Below are the code and all the weights of a small trained network. Each question names an input and a class and asks about switching units off, where a switched-off unit gives its printed mean instead of its output.

import numpy as np


def w(rows, s, z=0):
    codes = np.array(rows[::2]) - 128.0
    scale = np.full(codes.shape[1], s)
    scale[-1] = z or s
    return codes * scale


def f(y):
    return y / 2 * (1 + np.tanh(0.7978845608 * (y + 0.044715 * y**3)))


def log_softmax(a):
    a = a - a.max(-1, keepdims=True)
    return a - np.log(np.exp(a).sum(-1, keepdims=True))


def net(x, mask):
    res = np.array(x, float).reshape(1, 4) / 4 @ E
    y = f(res @ A[0][:, :-1].T + A[0][:, -1])
    res = res + np.where(mask, y, B[0][:, -1]) @ B[0][:, :-1]
    return log_softmax(res[-1] @ U[:, :-1].T + U[:, -1])


A, B = {}, {}
E = w([
[68,132,112,126,107,133],'x0',
[153,101,174,11,143,131],'x1',
[55,249,142,146,192,82],'x2',
[126,252,113,155,2,106],'x3',
],0.0089)
A[0] = w([
[92,45,177,106,191,169,187],'neuron 1',
[52,112,139,89,139,96,172],'neuron 2',
[171,103,118,140,59,197,137],'neuron 3',
[73,64,107,190,252,107,82],'neuron 4',
[101,103,164,125,92,158,228],'neuron 5',
[142,155,115,171,136,46,75],'neuron 6',
[151,83,109,144,52,87,206],'neuron 7',
[96,130,170,73,77,101,112],'neuron 8',
[117,149,112,77,137,115,53],'neuron 9',
[181,126,167,101,114,169,3],'neuron 10',
[110,159,168,169,111,143,37],'neuron 11',
[132,204,117,194,122,51,30],'neuron 12',
[113,75,96,156,88,92,84],'neuron 13',
[118,79,184,72,80,183,140],'neuron 14',
[114,175,167,42,164,74,115],'neuron 15',
],0.012,0.0044)
B[0] = w([
[89,64,157,99,140,98,246],'neuron 1',
[139,109,138,146,174,108,167],'neuron 2',
[162,200,83,158,138,72,196],'neuron 3',
[169,151,58,254,112,128,226],'neuron 4',
[135,98,102,130,182,77,165],'neuron 5',
[83,134,134,148,76,199,152],'neuron 6',
[149,144,80,137,184,89,193],'neuron 7',
[163,157,64,160,172,103,154],'neuron 8',
[158,137,108,154,167,87,132],'neuron 9',
[126,63,135,177,90,138,143],'neuron 10',
[119,98,173,126,76,191,139],'neuron 11',
[75,74,179,42,69,186,189],'neuron 12',
[183,138,111,163,134,149,148],'neuron 13',
[106,85,151,94,147,78,192],'neuron 14',
[172,202,77,183,151,139,183],'neuron 15',
],0.0098,0.012)
U = w([
[186,127,69,169,161,174,221],'0',
[111,226,53,243,60,205,158],'1',
[2,10,215,13,74,168,3],'2',
],0.0071,0.0039)

Each question gives the input, the list of numbers given to net, and the class t.
The units are the neurons (one row each of A and B). Each row of codes is followed by its name. A weight is (code - 128) times the scale printed after its matrix; where a second scale follows, it is the last column's (A, B and U).
mask holds one flag per neuron, in row order. A switched-off neuron (its flag False) gives its mean, the last column of its row in B, instead of its output. The means were averaged over made-up inputs and are rounded, as every weight is.
A unit's drop is (log p(t) with every unit on - log p(t) with that unit switched off) / (log p(t) with every unit on - log p(t) with every unit switched off).
The circuit of an input: a set's keep is (log p(t) with only the set's units on - log p(t) with every unit switched off) / (log p(t) with every unit on - log p(t) with every unit switched off). Starting from the 12 units with the biggest drops (on a tie, the unit counted first), units are removed one at a time, each time the one whose removal leaves the highest keep (on an exact tie, the one counted first), for as long as the keep stays at least 0.8.
units of the circuit, in order: the units of the circuit, biggest drop first
unit that matters most: the unit with the biggest drop
k most important neurons: the k neurons with the biggest drops, biggest first
drop of u: that unit's drop, to one decimal
input [-8,-1,4,-5], class 1: 2 most important neurons -> neuron 4; neuron 14
input [-3,7,-1,-7], class 2: 2 most important neurons -> neuron 1; neuron 14
input [5,5,0,-3], class 2: units of the circuit, in order -> neuron 1
input [6,2,-1,-4], class 2: 2 most important neurons -> neuron 1; neuron 3
input [-7,6,5,1], class 1: 2 most important neurons -> neuron 15; neuron 1
input [-7,-7,2,3], class 2: units of the circuit, in order -> neuron 12; neuron 4
input [3,-6,1,6], class 2: 2 most important neurons -> neuron 12; neuron 4
input [3,4,-5,-1], class 2: 3 most important neurons -> neuron 4; neuron 14; neuron 15
input [-8,7,0,-6], class 2: 3 most important neurons -> neuron 1; neuron 3; neuron 14
input [8,-1,4,5], class 2: 2 most important neurons -> neuron 12; neuron 4
input [-8,6,-4,-6], class 2: drop of neuron 1 -> 0.1
input [8,-8,2,8], class 2: drop of neuron 12 -> 0.7
input [-2,-4,3,4], class 2: drop of neuron 8 -> 0.0
input [-8,-1,8,-8], class 1: drop of neuron 4 -> 0.9
input [-2,2,-3,-8], class 2: unit that matters most -> neuron 1
